Below is a small trained network, with its code and all its weights. Each question gives an input and a class and asks what happens when units are switched off, that is, made to give their printed mean instead of their output.

import numpy as np


def w(rows, s, z=0):
    codes = np.array(rows[::2]) - 128.0
    scale = np.full(codes.shape[1], s)
    scale[-1] = z or s
    return codes * scale


def f(y):
    return y / 2 * (1 + np.tanh(0.7978845608 * (y + 0.044715 * y**3)))


def log_softmax(a):
    a = a - a.max(-1, keepdims=True)
    return a - np.log(np.exp(a).sum(-1, keepdims=True))


def net(x, mask):
    res = np.array(x, float).reshape(1, 7) / 4 @ E
    y = f(res @ A[0][:, :-1].T + A[0][:, -1])
    res = res + np.where(mask, y, B[0][:, -1]) @ B[0][:, :-1]
    return log_softmax(res[-1] @ U[:, :-1].T + U[:, -1])


A, B = {}, {}
E = w([
[137,75,177,171,158],'x0',
[212,109,180,5,255],'x1',
[120,188,77,121,87],'x2',
[165,80,204,39,131],'x3',
[154,119,192,83,107],'x4',
[112,138,103,155,137],'x5',
[108,135,91,133,133],'x6',
],0.0056)
A[0] = w([
[137,80,169,168,177,10],'neuron 0',
[108,158,155,141,69,8],'neuron 1',
[146,2,159,149,113,156],'neuron 2',
[157,144,152,82,146,52],'neuron 3',
[115,86,163,159,141,5],'neuron 4',
[205,121,146,118,80,76],'neuron 5',
[116,116,126,52,170,28],'neuron 6',
[131,109,192,192,163,77],'neuron 7',
[164,172,59,108,191,56],'neuron 8',
[147,125,137,178,64,40],'neuron 9',
[127,116,208,177,127,64],'neuron 10',
[119,31,137,205,182,77],'neuron 11',
[82,57,217,122,120,129],'neuron 12',
[96,84,131,151,58,36],'neuron 13',
[141,103,165,105,114,133],'neuron 14',
[136,145,186,116,200,132],'neuron 15',
[73,114,137,131,65,57],'neuron 16',
],0.01,0.0028)
B[0] = w([
[123,103,88,74,85,149],'neuron 0',
[140,102,192,169,64,141],'neuron 1',
[118,154,94,100,189,228],'neuron 2',
[141,83,136,116,100,187],'neuron 3',
[127,113,107,60,102,109],'neuron 4',
[106,158,87,118,179,138],'neuron 5',
[139,127,164,179,2,204],'neuron 6',
[134,128,45,122,138,154],'neuron 7',
[189,85,177,188,111,180],'neuron 8',
[181,102,117,114,93,169],'neuron 9',
[144,125,100,121,116,142],'neuron 10',
[116,158,77,94,196,188],'neuron 11',
[135,212,112,129,134,220],'neuron 12',
[187,88,182,160,49,173],'neuron 13',
[71,120,125,149,139,178],'neuron 14',
[131,95,92,197,76,254],'neuron 15',
[204,66,112,136,144,173],'neuron 16',
],0.0073,0.0028)
U = w([
[130,129,221,144,179,253],'0',
[139,230,147,96,165,145],'1',
[196,3,237,168,120,75],'2',
[116,191,161,111,173,42],'3',
],0.0056,0.0023)

Each question gives the input, the list of numbers given to net, and the class t.
The units are the neurons (one row each of A and B). Each row of codes is followed by its name. A weight is (code - 128) times the scale printed after its matrix; where a second scale follows, it is the last column's (A, B and U).
mask holds one flag per neuron, in row order. A switched-off neuron (its flag False) gives its mean, the last column of its row in B, instead of its output. The means were averaged over made-up inputs and are rounded, as every weight is.
A unit's drop is (log p(t) with every unit on - log p(t) with that unit switched off) / (log p(t) with every unit on - log p(t) with every unit switched off).
The circuit of an input: a set's keep is (log p(t) with only the set's units on - log p(t) with every unit switched off) / (log p(t) with every unit on - log p(t) with every unit switched off). Starting from the 12 units with the biggest drops (on a tie, the unit counted first), units are removed one at a time, each time the one whose removal leaves the highest keep (on an exact tie, the one counted first), for as long as the keep stays at least 0.8.
units of the circuit, in order: the units of the circuit, biggest drop first
most important unit: the unit with the biggest drop
top k neurons: the k neurons with the biggest drops, biggest first
drop of u: that unit's drop, to one decimal
input [-2,8,-2,0,-7,1,2], class 2: most important unit	neuron 8
input [-1,-7,-1,-3,-3,1,2], class 2: units of the circuit, in order	[neuron 13; neuron 16; neuron 9]
input [5,-7,6,-1,-4,-1,6], class 2: units of the circuit, in order	[neuron 13; neuron 16; neuron 9]
input [0,8,4,2,-3,4,5], class 2: top 2 neurons	[neuron 8; neuron 6]
input [-2,8,3,-1,2,1,3], class 2: top 2 neurons	[neuron 8; neuron 6]
input [3,-3,-7,4,8,-6,6], class 3: top 2 neurons	[neuron 12; neuron 2]
input [-4,7,2,-3,-2,-2,-4], class 2: drop of neuron 8	0.4
input [1,-8,1,-1,5,1,7], class 2: drop of neuron 1	0.1
input [5,3,-4,0,8,0,-8], class 1: drop of neuron 9	0.0
input [-4,-7,5,-6,4,3,4], class 2: drop of neuron 13	0.2
